Below is a small trained network, with its code and all its weights. Each question gives an input and a target symbol and asks what happens when units are switched off, that is, made to give their printed mean instead of their output.

import numpy as np


def w(rows, s, z=0):
    codes = np.array(rows[::2]) - 128.0
    scale = np.full(codes.shape[1], s)
    scale[-1] = z or s
    return codes * scale


def norm(h):
    return h / np.sqrt((h * h).mean(-1, keepdims=True) + 1e-5)


def f(y):
    return y / 2 * (1 + np.tanh(0.7978845608 * (y + 0.044715 * y**3)))


def softmax(a):
    e = np.exp(a - a.max(-1, keepdims=True))
    return e / e.sum(-1, keepdims=True)


def log_softmax(a):
    a = a - a.max(-1, keepdims=True)
    return a - np.log(np.exp(a).sum(-1, keepdims=True))


def net(x, mask):
    ids = ['βδεζθμστφω'.index(c) for c in x.split()]
    T = len(ids)
    res = E[ids] + P[:T]
    u = 0
    for l in range(2):
        q, k, v = (norm(res) @ M[l].T for M in (Q, K, V))
        z = softmax(np.where(np.tri(T) > 0, q @ k.T / 4**0.5, -1e9)) @ v
        res = res + np.where(mask[u], z, O[l][:, -1]) @ O[l][:, :-1]
        u += 1
        y = f(norm(res) @ A[l][:, :-1].T + A[l][:, -1])
        res = res + np.where(mask[u : u + 4], y, B[l][:, -1]) @ B[l][:, :-1]
        u += 4
    return log_softmax(norm(res)[-1] @ U[:, :-1].T + U[:, -1])


Q, K, V, O, A, B = {}, {}, {}, {}, {}, {}
E = w([
[121,136,96,140,198],'β',
[100,126,152,131,68],'δ',
[137,153,119,33,180],'ε',
[177,111,88,195,69],'ζ',
[137,177,65,64,155],'θ',
[105,85,102,82,105],'μ',
[157,166,120,84,41],'σ',
[109,251,178,94,193],'τ',
[247,82,86,160,183],'φ',
[115,157,166,165,143],'ω',
],0.02)
P = w([
[7,207,76,158,254],'0',
[34,230,65,166,227],'1',
[43,230,68,165,208],'2',
[66,233,68,161,200],'3',
[86,237,73,162,185],'4',
[108,221,73,155,176],'5',
[125,232,74,152,162],'6',
[150,222,80,144,156],'7',
[174,221,81,134,147],'8',
[208,223,90,130,128],'9',
[211,224,97,117,127],'10',
[229,204,95,120,156],'11',
],0.0041)
Q[0] = w([
[144,120,113,115,125],'L0H1',
[145,199,3,123,87],'L0H1',
[154,161,139,126,129],'L0H1',
[130,78,120,118,131],'L0H1',
],0.032)
K[0] = w([
[155,131,129,112,129],'L0H1',
[130,136,98,47,3],'L0H1',
[134,132,177,104,129],'L0H1',
[158,121,102,138,147],'L0H1',
],0.03)
V[0] = w([
[177,255,232,179,161],'L0H1',
[19,89,198,106,67],'L0H1',
[79,198,176,165,114],'L0H1',
[91,162,242,138,108],'L0H1',
],0.0077)
O[0] = w([
[48,20,135,137,135,74],'L0H1',
[254,97,178,148,106,227],'L0H1',
[143,53,118,82,117,253],'L0H1',
[172,46,173,157,116,121],'L0H1',
],0.0091,0.0028)
A[0] = w([
[86,102,252,89,134,250],'L0N1',
[157,106,31,170,129,162],'L0N2',
[42,151,79,150,67,111],'L0N3',
[9,153,238,87,72,219],'L0N4',
],0.016,0.0024)
B[0] = w([
[137,142,5,42,138,167],'L0N1',
[96,133,56,75,131,254],'L0N2',
[68,43,101,99,35,221],'L0N3',
[206,199,203,104,220,156],'L0N4',
],0.016,0.0066)
Q[1] = w([
[71,127,120,146,107],'L1H1',
[60,49,246,249,110],'L1H1',
[32,172,233,249,114],'L1H1',
[113,73,127,227,96],'L1H1',
],0.018)
K[1] = w([
[74,103,156,115,127],'L1H1',
[113,57,128,202,253],'L1H1',
[41,128,150,214,222],'L1H1',
[95,71,91,142,147],'L1H1',
],0.018)
V[1] = w([
[9,17,190,98,224],'L1H1',
[134,131,201,72,91],'L1H1',
[127,166,16,253,191],'L1H1',
[114,187,167,222,116],'L1H1',
],0.014)
O[1] = w([
[55,101,208,126,222,22],'L1H1',
[80,112,174,89,87,159],'L1H1',
[194,169,3,141,188,35],'L1H1',
[60,148,56,54,144,3],'L1H1',
],0.014,0.013)
A[1] = w([
[187,50,178,92,41,240],'L1N1',
[84,105,155,254,153,6],'L1N2',
[77,178,169,29,115,5],'L1N3',
[115,116,220,58,154,217],'L1N4',
],0.028,0.0019)
B[1] = w([
[117,167,211,241,152,253],'L1N1',
[42,111,217,109,165,132],'L1N2',
[90,253,143,172,111,168],'L1N3',
[134,38,148,110,61,160],'L1N4',
],0.022,0.03)
U = w([
[119,135,142,106,95,70],'β',
[193,145,159,224,188,105],'δ',
[122,135,172,68,21,61],'ε',
[52,247,98,131,138,18],'ζ',
[115,117,64,148,208,196],'θ',
[154,171,180,50,139,127],'μ',
[195,148,73,101,50,185],'σ',
[151,62,127,79,122,254],'τ',
[53,105,141,92,199,202],'φ',
[62,69,48,194,75,80],'ω',
],0.011,0.0042)

Each question gives the input, a string of symbols that net reads in full, and the target symbol t.
The units are the heads (4 rows each of Q, K, V and O) and the neurons (one row each of A and B). Each row of codes is followed by its name. A weight is (code - 128) times the scale printed after its matrix; where a second scale follows, it is the last column's (O, A, B and U).
mask holds one flag per unit, layer by layer, with each layer's heads first. A switched-off unit (its flag False) gives its mean, the last column of its rows in O or B, instead of its output. The means were averaged over made-up inputs and are rounded, as every weight is.
A unit's drop is (log p(t) with every unit on - log p(t) with that unit switched off) / (log p(t) with every unit on - log p(t) with every unit switched off).
The circuit of an input: a set's keep is (log p(t) with only the set's units on - log p(t) with every unit switched off) / (log p(t) with every unit on - log p(t) with every unit switched off). Starting from all 10 units, units are removed one at a time, each time the one whose removal leaves the highest keep (on an exact tie, the one counted first), for as long as the keep stays at least 0.8.
units of the circuit, in order: the units of the circuit, biggest drop first
unit that matters most: the unit with the biggest drop
top k neurons: the k neurons with the biggest drops, biggest first
top k neurons in layer l: the k neurons of layer l with the biggest drops, biggest first
drop when u is switched off: that unit's drop, to one decimal
input ζ θ ε μ φ θ θ ζ ω, target σ: unit that matters most -> L0N1
input δ φ μ θ τ ε β θ θ θ ζ, target σ: units of the circuit, in order -> [L1H1 L1N1 L0N3]
input θ ζ θ μ ε θ, target σ: units of the circuit, in order -> [L1H1 L1N1 L0H1]
input ζ ζ θ δ τ θ ζ ω θ μ ω, target σ: top 3 neurons -> [L0N1 L0N4 L1N1]
input θ ζ θ ζ ω, target τ: top 2 neurons in layer 0 -> [L0N4 L0N3]
input β θ θ φ θ θ, target ζ: units of the circuit, in order -> [L0H1 L1N1 L1N4]
input ω θ θ ω θ θ θ ω θ ζ θ ε, target ε: top 3 neurons -> [L0N3 L1N4 L1N1]
input ζ φ β, target φ: top 3 neurons -> [L0N3 L1N2 L1N1]
input θ β ζ θ θ θ ζ ω, target τ: top 2 neurons -> [L0N4 L1N1]
input θ θ ω β β θ ζ θ β τ φ, target θ: top 2 neurons -> [L1N1 L0N2]
input θ ω θ θ ω τ, target μ: top 3 neurons in layer 1 -> [L1N1 L1N4 L1N3]
input β μ θ φ ζ θ θ θ μ θ, target σ: top 2 neurons in layer 1 -> [L1N1 L1N3]
input ζ ω μ μ θ ζ θ ε, target σ: drop when L0H1 is switched off -> 1.2
input θ ε θ θ ζ θ μ φ, target σ: drop when L1N3 is switched off -> 0.0
input μ μ θ ε θ ζ ζ θ β, target σ: drop when L1N1 is switched off -> 0.4
input θ ω θ ω μ ζ ω β θ θ τ, target σ: unit that matters most -> L1H1
